Here is a tiny trained network, its code and every weight. The questions are about switching its units off for an input and a class, where a switched-off unit gives its printed mean instead of its output.

import numpy as np


def w(rows, s, z=0):
    codes = np.array(rows[::2]) - 128.0
    scale = np.full(codes.shape[1], s)
    scale[-1] = z or s
    return codes * scale


def norm(h):
    return h / np.sqrt((h * h).mean(-1, keepdims=True) + 1e-5)


def f(y):
    return y / 2 * (1 + np.tanh(0.7978845608 * (y + 0.044715 * y**3)))


def log_softmax(a):
    a = a - a.max(-1, keepdims=True)
    return a - np.log(np.exp(a).sum(-1, keepdims=True))


def net(x, mask):
    res = np.array(x, float).reshape(1, 8) / 4 @ E
    u = 0
    for l in range(2):
        y = f(norm(res) @ A[l][:, :-1].T + A[l][:, -1])
        res = res + np.where(mask[u : u + 7], y, B[l][:, -1]) @ B[l][:, :-1]
        u += 7
    return log_softmax(norm(res)[-1] @ U[:, :-1].T + U[:, -1])


A, B = {}, {}
E = w([
[53,183,127,151,191,128,120,171,133,203,209],'x0',
[128,130,125,124,127,130,131,124,126,128,128],'x1',
[123,123,134,127,126,137,123,136,124,127,132],'x2',
[59,28,188,56,211,69,137,93,148,109,153],'x3',
[127,111,41,51,60,166,183,83,168,160,207],'x4',
[220,97,159,191,202,150,192,89,181,188,140],'x5',
[147,85,159,194,51,53,2,43,43,244,178],'x6',
[132,125,130,129,129,135,128,128,132,126,127],'x7',
],0.00043)
A[0] = w([
[210,250,83,191,57,187,110,165,128,125,127,85],'0.n0',
[20,134,58,75,78,88,54,182,87,70,84,119],'0.n1',
[117,158,107,98,180,176,220,196,199,48,84,253],'0.n2',
[133,133,237,184,187,115,85,216,74,117,37,142],'0.n3',
[134,100,65,28,61,198,179,98,155,186,203,120],'0.n4',
[48,216,116,173,197,83,128,206,150,198,226,154],'0.n5',
[74,46,202,35,202,64,114,71,180,89,182,134],'0.n6',
],0.0019,0.00044)
B[0] = w([
[21,57,128,131,147,96,171,147,51,160,80,206],'0.n0',
[211,169,184,153,113,164,199,81,112,155,194,201],'0.n1',
[143,106,168,121,109,97,41,119,109,190,158,252],'0.n2',
[83,164,7,147,100,85,137,58,170,95,205,201],'0.n3',
[80,185,123,231,189,44,66,109,124,55,118,198],'0.n4',
[130,43,108,69,79,193,133,39,132,94,104,198],'0.n5',
[104,177,57,214,57,176,155,188,38,176,51,192],'0.n6',
],0.0018,0.0014)
A[1] = w([
[112,109,124,112,71,174,127,100,95,160,154,251],'1.n0',
[240,110,156,151,61,68,129,116,106,40,38,115],'1.n1',
[131,145,121,129,86,129,134,87,120,123,174,227],'1.n2',
[216,28,121,229,238,139,210,66,205,225,107,120],'1.n3',
[108,193,119,37,191,199,236,250,211,21,107,100],'1.n4',
[242,102,155,147,61,73,135,113,108,41,37,105],'1.n5',
[140,133,139,170,109,122,77,98,93,168,140,229],'1.n6',
],0.0013)
B[1] = w([
[190,104,157,111,198,133,158,172,193,113,84,255],'1.n0',
[46,114,104,99,174,187,133,107,156,181,198,148],'1.n1',
[176,123,150,130,188,126,147,164,193,109,103,227],'1.n2',
[102,222,156,52,13,135,127,151,49,51,175,167],'1.n3',
[175,46,120,247,40,15,34,6,49,251,151,78],'1.n4',
[43,117,104,104,169,185,129,107,149,182,198,139],'1.n5',
[172,116,157,75,164,112,129,188,194,109,104,255],'1.n6',
],0.0014,0.0011)
U = w([
[53,100,73,202,88,124,183,187,16,192,35,134],'0',
[221,58,195,144,93,40,4,85,125,239,168,131],'1',
[78,193,38,211,157,43,105,56,178,42,180,100],'2',
[143,138,148,104,162,140,159,163,164,98,120,251],'3',
[186,212,199,77,46,169,186,119,78,83,204,59],'4',
[134,125,128,102,166,150,136,154,162,105,114,180],'5',
[80,46,104,60,150,225,148,56,172,148,153,36],'6',
[142,136,141,114,169,145,140,166,156,116,98,94],'7',
],0.0041,0.0023)

Each question gives the input, the list of numbers given to net, and the class t.
The units are the neurons (one row each of A and B). Each row of codes is followed by its name. A weight is (code - 128) times the scale printed after its matrix; where a second scale follows, it is the last column's (A, B and U).
mask holds one flag per neuron, layer by layer. A switched-off neuron (its flag False) gives its mean, the last column of its row in B, instead of its output. The means were averaged over made-up inputs and are rounded, as every weight is.
A unit's drop is (log p(t) with every unit on - log p(t) with that unit switched off) / (log p(t) with every unit on - log p(t) with every unit switched off).
The circuit of an input: a set's keep is (log p(t) with only the set's units on - log p(t) with every unit switched off) / (log p(t) with every unit on - log p(t) with every unit switched off). Starting from the 12 units with the biggest drops (on a tie, the unit counted first), units are removed one at a time, each time the one whose removal leaves the highest keep (on an exact tie, the one counted first), for as long as the keep stays at least 0.8.
units of the circuit, in order: the units of the circuit, biggest drop first
unit that matters most: the unit with the biggest drop
k most important neurons: the k neurons with the biggest drops, biggest first
top k neurons in layer l: the k neurons of layer l with the biggest drops, biggest first
input [2,6,4,1,6,1,-4,6], class 2: unit that matters most	0.n4
input [-7,-5,6,8,6,3,6,-1], class 0: 3 most important neurons	[0.n6; 0.n2; 0.n5]
input [-1,-7,-5,-5,-4,-2,-7,6], class 1: units of the circuit, in order	[0.n6; 1.n4]
input [3,-2,0,-7,-4,4,0,0], class 0: 3 most important neurons	[0.n0; 0.n1; 0.n4]
input [4,1,-1,1,-7,1,-8,-3], class 1: units of the circuit, in order	[1.n4; 0.n4]
input [7,-1,1,-2,-4,6,-6,2], class 6: top 3 neurons in layer 0	[0.n5; 0.n4; 0.n1]
input [5,5,-1,8,7,-2,2,-2], class 0: top 3 neurons in layer 0	[0.n6; 0.n3; 0.n4]
input [-3,-6,5,4,-4,2,-7,-1], class 1: units of the circuit, in order	[1.n4; 0.n0]
input [2,-5,8,-2,4,2,5,7], class 3: top 3 neurons in layer 0	[0.n2; 0.n3; 0.n6]
input [-2,-4,2,6,-8,-8,-2,-4], class 2: top 2 neurons in layer 1	[1.n3; 1.n4]
input [1,4,0,-5,-1,-3,-8,-3], class 1: 3 most important neurons	[1.n4; 0.n6; 0.n2]
input [8,-5,7,-7,3,3,0,-4], class 6: 2 most important neurons	[0.n5; 0.n6]
input [6,-1,-4,-7,2,3,-7,-6], class 0: 4 most important neurons	[0.n0; 1.n4; 0.n1; 1.n6]
input [-3,7,8,-2,3,2,3,-6], class 3: units of the circuit, in order	[1.n4; 0.n2]
input [-2,-6,-2,2,-7,7,0,2], class 2: unit that matters most	0.n3
input [-5,-6,3,0,-4,-7,5,2], class 4: top 2 neurons in layer 0	[0.n1; 0.n4]
input [6,-3,0,1,-8,5,-3,-4], class 2: top 2 neurons in layer 0	[0.n3; 0.n1]
input [8,-8,5,6,2,8,2,6], class 4: 3 most important neurons	[1.n3; 0.n0; 0.n6]
input [-8,-7,1,-6,-1,3,1,3], class 6: units of the circuit, in order	[1.n1; 1.n5]
input [-8,-8,2,8,7,3,-6,2], class 0: units of the circuit, in order	[0.n6; 1.n4]
input [6,5,7,-4,-8,-8,-6,5], class 2: top 2 neurons in layer 0	[0.n3; 0.n6]
input [-6,-6,2,5,0,-7,0,-1], class 4: units of the circuit, in order	[0.n1]
input [6,-5,-6,8,6,-7,2,1], class 0: 2 most important neurons	[0.n6; 0.n3]
input [8,-4,8,8,-3,3,3,4], class 0: 2 most important neurons	[0.n6; 0.n1]
